Below are the code and all the weights of a small trained network. Each question names an input and a target symbol and asks about switching units off, where a switched-off unit gives its printed mean instead of its output.

import numpy as np


def w(rows, s, z=0):
    codes = np.array(rows[::2]) - 128.0
    scale = np.full(codes.shape[1], s)
    scale[-1] = z or s
    return codes * scale


def f(y):
    return y / 2 * (1 + np.tanh(0.7978845608 * (y + 0.044715 * y**3)))


def softmax(a):
    e = np.exp(a - a.max(-1, keepdims=True))
    return e / e.sum(-1, keepdims=True)


def log_softmax(a):
    a = a - a.max(-1, keepdims=True)
    return a - np.log(np.exp(a).sum(-1, keepdims=True))


def net(x, mask):
    ids = ['ΔΛΩαβησ'.index(c) for c in x.split()]
    T = len(ids)
    res = E[ids] + P[:T]
    u = 0
    for l in range(3):
        q, k, v = (res @ M[l].T for M in (Q, K, V))
        z = softmax(np.where(np.tri(T) > 0, q @ k.T / 4**0.5, -1e9)) @ v
        res = res + np.where(mask[u], z, O[l][:, -1]) @ O[l][:, :-1]
        u += 1
        y = f(res @ A[l][:, :-1].T + A[l][:, -1])
        res = res + np.where(mask[u : u + 4], y, B[l][:, -1]) @ B[l][:, :-1]
        u += 4
    return log_softmax(res[-1] @ U[:, :-1].T + U[:, -1])


Q, K, V, O, A, B = {}, {}, {}, {}, {}, {}
E = w([
[110,99,168,221,115,155,147],'Δ',
[197,142,67,64,147,113,140],'Λ',
[94,135,195,217,194,78,104],'Ω',
[62,108,118,75,192,140,157],'α',
[75,80,167,125,106,249,139],'β',
[129,211,116,158,129,58,187],'η',
[234,71,147,201,136,169,84],'σ',
],0.017)
P = w([
[164,47,185,64,55,46,132],'0',
[158,180,188,34,206,177,150],'1',
[107,148,70,122,129,162,179],'2',
[123,34,109,99,114,85,161],'3',
[164,189,184,41,198,161,142],'4',
[71,146,68,130,142,135,102],'5',
[124,4,104,98,106,102,143],'6',
[160,201,193,37,198,154,142],'7',
[55,157,71,137,134,96,39],'8',
],0.012)
Q[0] = w([
[137,62,73,92,65,124,132],'0.h0',
[218,120,101,86,161,128,171],'0.h0',
[151,123,76,135,138,59,95],'0.h0',
[174,73,140,249,104,120,60],'0.h0',
],0.013)
K[0] = w([
[128,102,24,103,117,193,119],'0.h0',
[247,139,94,72,101,108,80],'0.h0',
[183,134,44,187,217,77,135],'0.h0',
[197,110,160,239,133,159,113],'0.h0',
],0.011)
V[0] = w([
[121,212,122,190,52,111,182],'0.h0',
[134,121,82,133,166,142,76],'0.h0',
[97,139,92,115,136,106,57],'0.h0',
[147,81,181,71,142,137,255],'0.h0',
],0.0077)
O[0] = w([
[233,141,45,175,32,116,140,2],'0.h0',
[83,60,95,69,161,104,155,140],'0.h0',
[180,71,155,20,194,172,184,97],'0.h0',
[51,108,128,85,86,50,2,244],'0.h0',
],0.0061,0.0059)
A[0] = w([
[51,229,33,109,170,165,45,114],'0.n0',
[17,189,103,173,217,136,255,234],'0.n1',
[192,68,124,116,61,174,194,132],'0.n2',
[77,138,253,87,210,167,144,254],'0.n3',
],0.0071,0.0028)
B[0] = w([
[191,82,179,255,138,117,160,183],'0.n0',
[133,55,136,72,114,199,123,186],'0.n1',
[197,209,108,130,22,205,79,127],'0.n2',
[182,228,71,166,92,85,122,251],'0.n3',
],0.011)
Q[1] = w([
[155,78,132,120,138,99,140],'1.h0',
[125,249,180,80,152,144,127],'1.h0',
[122,110,137,100,88,169,101],'1.h0',
[166,186,137,92,119,115,102],'1.h0',
],0.014)
K[1] = w([
[115,102,121,146,179,106,177],'1.h0',
[188,137,176,64,8,70,96],'1.h0',
[84,123,60,115,88,141,91],'1.h0',
[160,107,134,96,86,120,97],'1.h0',
],0.011)
V[1] = w([
[176,47,216,61,254,115,31],'1.h0',
[200,157,163,175,144,185,170],'1.h0',
[89,139,179,223,160,133,57],'1.h0',
[48,95,138,126,91,145,75],'1.h0',
],0.0061)
O[1] = w([
[76,209,253,121,119,22,158,253],'1.h0',
[48,162,193,119,221,141,133,71],'1.h0',
[78,164,91,151,167,28,142,144],'1.h0',
[110,169,81,140,22,141,189,146],'1.h0',
],0.0073,0.0034)
A[1] = w([
[144,189,121,255,186,214,57,156],'1.n0',
[165,199,90,96,170,183,141,171],'1.n1',
[42,143,185,160,107,26,157,153],'1.n2',
[91,126,52,187,152,169,160,2],'1.n3',
],0.0083,0.0078)
B[1] = w([
[130,88,122,67,160,84,148,254],'1.n0',
[71,124,160,174,117,255,142,186],'1.n1',
[179,112,60,164,197,207,115,232],'1.n2',
[139,195,234,166,193,21,132,128],'1.n3',
],0.0095,0.0082)
Q[2] = w([
[55,7,158,156,165,161,82],'2.h0',
[94,41,221,106,197,131,255],'2.h0',
[204,229,139,147,209,91,172],'2.h0',
[101,92,25,180,110,196,130],'2.h0',
],0.0084)
K[2] = w([
[55,140,254,63,193,189,165],'2.h0',
[178,45,186,59,157,108,240],'2.h0',
[238,185,78,128,109,153,163],'2.h0',
[69,21,104,140,127,237,105],'2.h0',
],0.0089)
V[2] = w([
[166,40,149,243,120,104,133],'2.h0',
[85,92,57,141,105,98,88],'2.h0',
[239,93,63,95,186,57,159],'2.h0',
[147,120,254,158,135,167,103],'2.h0',
],0.0068)
O[2] = w([
[226,90,149,54,106,170,188,162],'2.h0',
[48,181,124,89,133,117,112,108],'2.h0',
[127,93,212,91,152,107,165,255],'2.h0',
[182,112,72,142,58,61,254,117],'2.h0',
],0.0095,0.006)
A[2] = w([
[101,129,128,94,175,140,107,4],'2.n0',
[119,95,191,166,136,254,139,103],'2.n1',
[79,144,53,143,136,167,130,24],'2.n2',
[142,171,93,203,114,151,107,161],'2.n3',
],0.012,0.0018)
B[2] = w([
[100,230,139,165,20,44,165,209],'2.n0',
[36,146,53,180,58,77,156,254],'2.n1',
[209,93,2,45,145,44,77,167],'2.n2',
[111,89,105,32,144,48,125,225],'2.n3',
],0.0081,0.0055)
U = w([
[122,53,48,198,33,114,157,192],'Δ',
[78,19,190,17,127,37,196,165],'Λ',
[182,73,96,218,225,78,62,140],'Ω',
[143,126,131,202,68,79,61,123],'α',
[176,77,58,114,99,74,84,54],'β',
[187,125,120,76,102,239,93,196],'η',
[248,111,98,201,6,1,143,2],'σ',
],0.0046,0.0043)

Each question gives the input, a string of symbols that net reads in full, and the target symbol t.
The units are the heads (4 rows each of Q, K, V and O) and the neurons (one row each of A and B). Each row of codes is followed by its name. A weight is (code - 128) times the scale printed after its matrix; where a second scale follows, it is the last column's (O, A, B and U).
mask holds one flag per unit, layer by layer, with each layer's heads first. A switched-off unit (its flag False) gives its mean, the last column of its rows in O or B, instead of its output. The means were averaged over made-up inputs and are rounded, as every weight is.
A unit's drop is (log p(t) with every unit on - log p(t) with that unit switched off) / (log p(t) with every unit on - log p(t) with every unit switched off).
The circuit of an input: a set's keep is (log p(t) with only the set's units on - log p(t) with every unit switched off) / (log p(t) with every unit on - log p(t) with every unit switched off). Starting from the 12 units with the biggest drops (on a tie, the unit counted first), units are removed one at a time, each time the one whose removal leaves the highest keep (on an exact tie, the one counted first), for as long as the keep stays at least 0.8.
circuit, biggest first: the units of the circuit, biggest drop first
top k neurons: the k neurons with the biggest drops, biggest first
top k neurons in layer l: the k neurons of layer l with the biggest drops, biggest first
input β Λ σ, target Δ: top 2 neurons => [0.n0, 0.n3]
input Λ η Λ β Ω Λ Ω β Δ, target Λ: circuit, biggest first => [0.n3, 1.n0]
input Λ Λ α, target Δ: top neuron => [0.n1]
input σ η σ Λ Λ Λ Λ η, target Ω: circuit, biggest first => [1.h0, 1.n2]
input η Ω Ω, target Λ: top 4 neurons => [1.n0, 1.n1, 0.n3, 1.n2]
input Λ Λ Λ η α Ω, target Δ: circuit, biggest first => [0.h0, 0.n1, 2.n1]
input Λ Δ α Λ α Ω η, target Ω: circuit, biggest first => [1.n2, 1.h0]
input η σ Λ α σ Λ Λ α, target Δ: circuit, biggest first => [1.n1, 1.h0, 2.n1]
input Λ Λ σ Ω Λ σ Ω η Λ, target Ω: circuit, biggest first => [0.n0, 1.h0, 1.n2, 0.n3]
input β η Λ, target Δ: circuit, biggest first => [2.n1, 1.h0, 1.n1]
input Λ Λ α Λ Λ σ Λ Λ, target σ: circuit, biggest first => [0.n3, 1.h0, 0.n0, 2.h0]
input α α Λ α Ω, target α: top 2 neurons => [0.n1, 1.n2]
input Δ Λ Λ η α Λ Δ Λ, target η: top 4 neurons => [0.n3, 1.n1, 1.n2, 0.n1]
input α α Λ Λ Δ Λ Λ η, target α: top 4 neurons => [0.n1, 0.n3, 1.n1, 1.n2]
input Δ Λ Ω σ Λ, target η: top 3 neurons => [0.n3, 1.n1, 1.n2]
input α α β Λ α, target α: circuit, biggest first => [0.n3, 2.h0, 2.n0]
input Δ Ω Ω Λ β Λ α η, target η: top 4 neurons => [0.n3, 0.n1, 1.n2, 2.n0]
input Λ Λ Λ Λ η, target σ: circuit, biggest first => [0.n3, 1.h0, 2.h0]
input σ Λ α Λ α, target Ω: circuit, biggest first => [0.n3, 1.h0, 1.n2]
input β α Λ η, target Λ: circuit, biggest first => [0.n3]
input Ω Ω Ω β α σ Ω σ Λ, target Δ: top 3 neurons in layer 0 => [0.n3, 0.n0, 0.n2]
input β α Λ β σ σ σ Λ, target β: top 3 neurons in layer 0 => [0.n1, 0.n0, 0.n3]
input Λ σ Δ β σ β, target Λ: top 2 neurons => [1.n0, 1.n3]
